a = array([116, 120, 128, 110, 124, 101, 123, 111, 151])
a[0]	116
a[4]	124
a[3]	110
a[6]	123

data =
[[131 129 132 132 129 130 126 131 124 134 134 132 130]
 [121 117 129 127 122 133 132 133 125 123 127 131 127]
 [123 132 134 122 125 137 128 127 132 129 106 124 143]]
data[-3, -13]: 131
data[-2, 12]: 127
data[-1, -13]: 123
data[-1, -5]: 132
data[:, 11]: [132, 131, 124]
data[-1, 9]: 129
data[1]: [121, 117, 129, 127, 122, 133, 132, 133, 125, 123, 127, 131, 127]
data[1, -3]: 127
data[0, 1]: 129
data[-1, -12]: 132
data[2, 11]: 124
data[:, 7]: [131, 133, 127]
data[:, -12]: [129, 117, 132]
data[0, 10]: 134
data[0, -6]: 131

M =
[[152 145 110 126 153 124 108 125 120 123 131 132 131]
 [127 113 110 124 153 119 147 126 129 135 137 124 148]
 [129 117 110 130 153 136 141 130 129 134 135 126 143]
 [155 133 110 104 153 108 155 124 117 129 132 133 137]
 [135 112 110 128 153 121 151 120 132 137 138 130 142]
 [132 130 110 139 153 133 100 130 129 132 135 128 139]
 [142 135 110 116 153 129 134 133 116 125 122 123 133]
 [124 112 110 122 153 136 154 139 130 147 141 132 150]]
M[0][0] = 152
M[6][0] = 142
M[6][9] = 125
M[1][3] = 124
M[5][2] = 110
M[6] = [142, 135, 110, 116, 153, 129, 134, 133, 116, 125, 122, 123, 133]
M[5][11] = 128
M[4][4] = 153
M[5][1] = 130
M[7][4] = 153
M[2] = [129, 117, 110, 130, 153, 136, 141, 130, 129, 134, 135, 126, 143]
M[5][0] = 132
M[2][2] = 110
M[3][3] = 104
M[5][9] = 132
M[2][11] = 126
M[7] = [124, 112, 110, 122, 153, 136, 154, 139, 130, 147, 141, 132, 150]
M[5][3] = 139
M[4][8] = 132
M[1][8] = 129
M[1][0] = 127
M[7][7] = 139
M[5] = [132, 130, 110, 139, 153, 133, 100, 130, 129, 132, 135, 128, 139]
M[2][0] = 129
M[4] = [135, 112, 110, 128, 153, 121, 151, 120, 132, 137, 138, 130, 142]
M[3][10] = 132
M[:, 12] = [131, 148, 143, 137, 142, 139, 133, 150]
M[5][10] = 135
M[2][12] = 143
M[7][2] = 110
M[7][1] = 112
M[2][6] = 141
M[:, 10] = [131, 137, 135, 132, 138, 135, 122, 141]

x =
[[125 131 131 129 128 128 128 128 128 127 125 125 131 121 128]
 [136 129 134 126 129 129 129 129 130 132 121 120 122 138 128]
 [132 127 124 128 129 127 129 124 125 131 132 135 125 134 126]
 [133 123 129 125 127 130 127 133 133 127 127 123 123 140 130]
 [121 125 123 129 127 128 126 130 129 123 134 133 133 122 129]
 [124 131 130 130 128 128 128 128 128 127 126 126 131 120 128]
 [119 137 138 132 128 130 128 130 129 126 117 116 137 106 129]
 [118 136 135 132 128 129 127 129 129 125 120 120 138 106 129]
 [126 137 144 130 128 131 128 133 133 128 109 106 132 115 130]
 [130 133 139 128 128 130 129 131 131 130 115 113 127 126 129]
 [133 122 123 125 128 127 128 128 128 129 134 133 123 141 128]]
x[0][0] = 125
x[5][13] = 120
x[:, 3] = [129, 126, 128, 125, 129, 130, 132, 132, 130, 128, 125]
x[:, 9] = [127, 132, 131, 127, 123, 127, 126, 125, 128, 130, 129]
x[0][3] = 129
x[0][12] = 131
x[3][4] = 127
x[4][6] = 126
x[8][7] = 133
x[3][0] = 133
x[5][1] = 131
x[10][2] = 123
x[2][4] = 129
x[7][8] = 129
x[7][13] = 106
x[5] = [124, 131, 130, 130, 128, 128, 128, 128, 128, 127, 126, 126, 131, 120, 128]
x[8][12] = 132
x[2] = [132, 127, 124, 128, 129, 127, 129, 124, 125, 131, 132, 135, 125, 134, 126]
x[6][10] = 117
x[4][3] = 129
x[2][6] = 129
x[1][3] = 126
x[:, 1] = [131, 129, 127, 123, 125, 131, 137, 136, 137, 133, 122]
x[6][11] = 116
x[7][2] = 135
x[8][5] = 131
x[:, 10] = [125, 121, 132, 127, 134, 126, 117, 120, 109, 115, 134]
x[6][0] = 119
x[8][9] = 128
x[9] = [130, 133, 139, 128, 128, 130, 129, 131, 131, 130, 115, 113, 127, 126, 129]
x[0] = [125, 131, 131, 129, 128, 128, 128, 128, 128, 127, 125, 125, 131, 121, 128]
x[:, 0] = [125, 136, 132, 133, 121, 124, 119, 118, 126, 130, 133]
x[4][7] = 130
x[4][14] = 129
x[3] = [133, 123, 129, 125, 127, 130, 127, 133, 133, 127, 127, 123, 123, 140, 130]
x[8][14] = 130
x[4][5] = 128

arr =
[[118 121 135 149 147 117 129 120 122 130 134 130 115 109 138]
 [133 121 120 127 130 126 134 111 113 124 138 109 142 130 130]
 [110 118 123 130 125 135 136 125 141 147 144 123 121 120 130]
 [150 143 129 122 121 129 124 125 119 109 112 130 139 143 119]]
Rows and columns are counted from 0.
row 0 col 0 = 118
row 3 col 10 = 112
row 2 col 7 = 125
row 2 col 13 = 120
row 1 col 7 = 111
row 1 col 10 = 138
row 3 col 5 = 129
row 0 col 1 = 121
row 2 col 5 = 135
row 1 col 11 = 109
row 3 col 12 = 139
row 1 col 9 = 124
row 1 col 1 = 121
row 3 col 8 = 119
row 0 col 11 = 130
row 0 col 9 = 130
row 0 col 6 = 129
row 3 col 4 = 121
row 0 col 14 = 138
row 3 col 0 = 150
row 2 col 14 = 130

X =
[[124, 139, 134, 120, 129, 126],
 [123, 124, 120, 133, 140, 136],
 [121, 120, 133, 130, 132, 133],
 [135, 123, 125, 135, 133, 130],
 [112, 129, 126, 134, 137, 137],
 [122, 119, 126, 129, 142, 132],
 [121, 126, 126, 125, 124, 140],
 [116, 134, 150, 130, 129, 113],
 [128, 140, 148, 129, 124, 117],
 [114, 122, 128, 126, 129, 131],
 [129, 132, 135, 123, 129, 133],
 [106, 131, 108, 134, 122, 125]]
Indices start at 0.
(0, 0) => 124
(8, 3) => 129
(1, 3) => 133
(3, 4) => 133
(9, 4) => 129
(2, 4) => 132
(8, 0) => 128
(3, 3) => 135
(10, 5) => 133
(7, 1) => 134
(10, 0) => 129
(3, 0) => 135
(8, 5) => 117
(3, 1) => 123
(2, 1) => 120
(2, 5) => 133
(0, 3) => 120
(0, 5) => 126
(11, 1) => 131
(7, 0) => 116
(0, 2) => 134
(6, 3) => 125
(4, 5) => 137
(0, 1) => 139
(1, 0) => 123
(5, 4) => 142
(4, 4) => 137
(3, 5) => 130
(1, 2) => 120
(6, 4) => 124
(1, 1) => 124
(11, 0) => 106

B =
[[118 139 129 112 133 132 124]
 [120 141 125 111 134 132 117]
 [116 139 130 108 137 136 124]
 [122 137 134 103 134 138 122]
 [122 143 124 110 136 134 121]
 [119 140 125 108 132 134 122]
 [119 139 126 111 134 131 116]
 [119 140 126 111 136 135 122]
 [119 138 129 110 141 134 123]]
B[0][0]: 118
B[3][0]: 122
B[8][1]: 138
B[3][5]: 138
B[7]: [119, 140, 126, 111, 136, 135, 122]
B[0][6]: 124
B[4][2]: 124
B[8][5]: 134
B[2]: [116, 139, 130, 108, 137, 136, 124]
B[7][6]: 122
B[:, 1]: [139, 141, 139, 137, 143, 140, 139, 140, 138]
B[3][2]: 134
B[7][0]: 119
B[:, 5]: [132, 132, 136, 138, 134, 134, 131, 135, 134]
B[3][1]: 137
B[1][4]: 134
B[6][4]: 134
B[5][2]: 125
B[8][3]: 110
B[4][3]: 110

m = [141, 125, 156, 124, 139, 129, 119, 128, 129, 128, 126, 127, 144, 150, 101]
m[0]	141
m[1]	125
m[-8]	128
m[-1]	101
m[-3]	144
m[-10]	129
m[-5]	126

W = [127 150 137 156 131 137 104 128 114 128 147 129 142 135 100 128]
W[0] => 127
W[12] => 142
W[13] => 135
W[7] => 128
W[11] => 129

grid =
135	142	122	106	135	118	117	134	120	120	140	115	118	145	134
129	128	122	128	129	128	129	129	128	127	128	128	128	129	128
127	126	122	128	127	129	127	128	130	125	129	126	127	128	127
136	141	122	105	136	119	116	135	119	119	143	116	117	146	134
128	128	122	128	128	128	128	128	127	128	128	128	128	129	128
135	142	122	106	135	119	116	134	119	119	141	116	118	144	133
126	126	122	128	126	130	128	129	130	126	128	126	128	128	127
127	128	122	129	127	128	128	128	128	127	128	128	128	128	128
135	142	122	105	135	118	116	134	120	119	140	116	118	145	133
136	142	122	105	136	119	116	134	120	119	142	115	116	146	134
126	126	122	128	126	129	127	128	129	126	129	126	128	127	127
grid[-11][0]: 135
grid[:, 2]: [122, 122, 122, 122, 122, 122, 122, 122, 122, 122, 122]
grid[4][4]: 128
grid[1][-3]: 128
grid[2][1]: 126
grid[7][-14]: 128
grid[10][10]: 129
grid[-3][-13]: 122
grid[-5][3]: 128
grid[7][8]: 128
grid[9][1]: 142
grid[2]: [127, 126, 122, 128, 127, 129, 127, 128, 130, 125, 129, 126, 127, 128, 127]
grid[-7][-3]: 128
grid[-10]: [129, 128, 122, 128, 129, 128, 129, 129, 128, 127, 128, 128, 128, 129, 128]
grid[-2][8]: 120
grid[6][6]: 128
grid[-6][-12]: 106
grid[10][7]: 128
grid[3][6]: 116
grid[-7][1]: 128
grid[-5][11]: 126
grid[8][-2]: 145
grid[-7][6]: 128
grid[-1][11]: 126
grid[-11][-10]: 118
grid[-6][-13]: 122
grid[3][-7]: 119
grid[3][12]: 117
grid[-4][-6]: 127
grid[10][5]: 129
grid[0][12]: 118
grid[5][14]: 133
grid[:, 0]: [135, 129, 127, 136, 128, 135, 126, 127, 135, 136, 126]
grid[-7]: [128, 128, 122, 128, 128, 128, 128, 128, 127, 128, 128, 128, 128, 129, 128]
grid[:, -6]: [120, 127, 125, 119, 128, 119, 126, 127, 119, 119, 126]
